Below is a small trained network, with its code and all its weights. Each question gives an input and a class and asks what happens when units are switched off, that is, made to give their printed mean instead of their output.

import numpy as np


def w(rows, s, z=0):
    codes = np.array(rows[::2]) - 128.0
    scale = np.full(codes.shape[1], s)
    scale[-1] = z or s
    return codes * scale


def norm(h):
    return h / np.sqrt((h * h).mean(-1, keepdims=True) + 1e-5)


def f(y):
    return np.maximum(y, 0)


def log_softmax(a):
    a = a - a.max(-1, keepdims=True)
    return a - np.log(np.exp(a).sum(-1, keepdims=True))


def net(x, mask):
    res = np.array(x, float).reshape(1, 7) / 4 @ E
    u = 0
    for l in range(3):
        y = f(norm(res) @ A[l][:, :-1].T + A[l][:, -1])
        res = res + np.where(mask[u : u + 10], y, B[l][:, -1]) @ B[l][:, :-1]
        u += 10
    return log_softmax(norm(res)[-1] @ U[:, :-1].T + U[:, -1])


A, B = {}, {}
E = w([
[69,145,107,178,64,2],'x0',
[128,126,132,126,133,124],'x1',
[254,122,211,120,85,85],'x2',
[128,123,140,123,142,117],'x3',
[128,128,129,129,127,128],'x4',
[81,15,161,60,66,134],'x5',
[127,128,128,127,129,126],'x6',
],0.0072)
A[0] = w([
[58,100,110,98,183,115,130],'L0N1',
[73,2,144,153,54,100,42],'L0N2',
[155,85,76,164,113,157,119],'L0N3',
[59,136,96,115,91,37,4],'L0N4',
[79,160,126,154,70,40,147],'L0N5',
[121,85,3,150,165,105,111],'L0N6',
[191,158,117,186,144,78,199],'L0N7',
[157,195,151,156,217,208,119],'L0N8',
[24,71,72,108,108,176,60],'L0N9',
[137,201,62,126,196,119,63],'L0N10',
],0.0085,0.004)
B[0] = w([
[137,111,78,125,162,176,204],'L0N1',
[119,209,147,43,87,152,240],'L0N2',
[132,116,159,98,170,132,142],'L0N3',
[107,248,206,136,142,152,207],'L0N4',
[126,143,94,147,164,21,253],'L0N5',
[99,149,186,162,111,176,198],'L0N6',
[181,58,74,115,153,140,233],'L0N7',
[74,208,94,48,65,71,245],'L0N8',
[135,93,88,104,189,132,235],'L0N9',
[92,177,253,167,171,160,202],'L0N10',
],0.0074,0.0057)
A[1] = w([
[133,152,153,103,62,170,92],'L1N1',
[151,188,158,141,104,87,53],'L1N2',
[171,147,108,104,91,79,69],'L1N3',
[150,134,111,228,160,108,93],'L1N4',
[149,115,101,247,169,107,105],'L1N5',
[16,191,124,150,136,122,2],'L1N6',
[213,195,70,150,200,159,123],'L1N7',
[195,66,174,138,61,140,63],'L1N8',
[50,42,119,108,96,55,119],'L1N9',
[136,170,103,173,168,59,156],'L1N10',
],0.011,0.0041)
B[1] = w([
[157,89,177,176,157,138,176],'L1N1',
[178,102,96,104,116,135,196],'L1N2',
[177,90,36,177,123,106,188],'L1N3',
[163,32,119,210,136,141,177],'L1N4',
[202,60,182,255,143,81,179],'L1N5',
[121,192,169,117,187,209,254],'L1N6',
[101,147,93,103,63,50,238],'L1N7',
[35,154,199,149,115,137,174],'L1N8',
[144,255,78,116,138,141,176],'L1N9',
[145,69,177,168,144,192,248],'L1N10',
],0.0084,0.0066)
A[2] = w([
[92,161,134,48,97,112,28],'L2N1',
[143,204,69,135,102,125,102],'L2N2',
[117,9,107,79,136,144,118],'L2N3',
[169,101,178,224,150,144,99],'L2N4',
[15,115,135,157,153,145,108],'L2N5',
[207,102,230,153,100,151,129],'L2N6',
[184,134,113,118,55,22,91],'L2N7',
[196,127,188,109,70,95,167],'L2N8',
[166,101,74,111,136,171,5],'L2N9',
[143,117,190,151,125,33,211],'L2N10',
],0.011,0.0028)
B[2] = w([
[137,124,125,215,149,148,211],'L2N1',
[82,151,162,73,117,136,212],'L2N2',
[112,78,68,162,129,97,174],'L2N3',
[115,70,136,211,155,167,227],'L2N4',
[184,108,160,113,69,61,212],'L2N5',
[53,156,165,141,117,112,238],'L2N6',
[249,147,77,27,96,78,253],'L2N7',
[130,87,137,92,83,61,246],'L2N8',
[114,103,110,101,164,116,148],'L2N9',
[125,138,71,99,134,207,238],'L2N10',
],0.011,0.0062)
U = w([
[60,250,130,77,165,177,236],'0',
[194,177,101,29,63,76,254],'1',
[117,145,164,249,183,177,48],'2',
[224,64,59,201,109,84,11],'3',
[84,42,15,99,172,165,87],'4',
[49,72,207,118,68,120,68],'5',
],0.019,0.0027)

Each question gives the input, the list of numbers given to net, and the class t.
The units are the neurons (one row each of A and B). Each row of codes is followed by its name. A weight is (code - 128) times the scale printed after its matrix; where a second scale follows, it is the last column's (A, B and U).
mask holds one flag per neuron, layer by layer. A switched-off neuron (its flag False) gives its mean, the last column of its row in B, instead of its output. The means were averaged over made-up inputs and are rounded, as every weight is.
A unit's drop is (log p(t) with every unit on - log p(t) with that unit switched off) / (log p(t) with every unit on - log p(t) with every unit switched off).
most important unit: the unit with the biggest drop
top k neurons: the k neurons with the biggest drops, biggest first
top k neurons in layer l: the k neurons of layer l with the biggest drops, biggest first
drop of u: that unit's drop, to one decimal
input [0,4,-3,-7,4,7,-5], class 4: top 2 neurons => [L0N9, L0N8]
input [1,-4,0,7,1,-3,8], class 2: top 2 neurons in layer 0 => [L0N10, L0N2]
input [2,-6,6,-4,2,-2,0], class 3: most important unit => L0N2
input [-8,-5,7,1,-7,1,-1], class 5: top 3 neurons => [L0N5, L1N8, L2N6]
input [1,5,-7,-4,4,-5,6], class 2: top 3 neurons in layer 0 => [L0N2, L0N10, L0N4]
input [1,5,-2,-4,4,6,0], class 0: top 2 neurons => [L0N7, L1N9]
input [1,3,-8,-6,5,0,5], class 2: top 2 neurons => [L0N2, L0N8]
input [1,2,1,-6,-8,-7,8], class 3: top 2 neurons in layer 0 => [L0N7, L0N2]
input [-2,7,6,6,6,1,6], class 5: top 3 neurons => [L0N5, L1N8, L0N8]
input [5,-1,0,3,-2,3,0], class 0: top 2 neurons => [L0N4, L1N6]
input [3,3,7,-2,8,0,-5], class 3: top 2 neurons in layer 0 => [L0N8, L0N2]
input [-4,5,5,5,5,1,-4], class 5: top 3 neurons => [L0N5, L1N8, L0N9]
input [6,8,-1,6,-7,1,-2], class 0: top 2 neurons => [L0N2, L1N5]
input [4,6,-4,0,-4,0,3], class 2: most important unit => L0N8
input [4,4,2,-5,3,-7,6], class 3: top 3 neurons => [L0N7, L1N7, L1N6]
input [1,5,7,-4,-8,-4,6], class 3: top 3 neurons in layer 0 => [L0N2, L0N8, L0N4]
input [-6,-2,5,-3,-8,1,-4], class 5: top 3 neurons => [L0N5, L1N8, L0N9]
input [-7,1,0,-4,1,3,-4], class 4: drop of L2N3 => 0.3
input [3,0,1,4,5,-2,-7], class 3: drop of L0N7 => 0.4
input [-8,-7,2,3,2,8,2], class 5: top neuron => [L1N8]
input [8,-7,8,3,1,-1,-8], class 3: drop of L0N8 => 0.4
input [2,-5,-3,7,3,-6,2], class 2: drop of L2N7 => 0.0
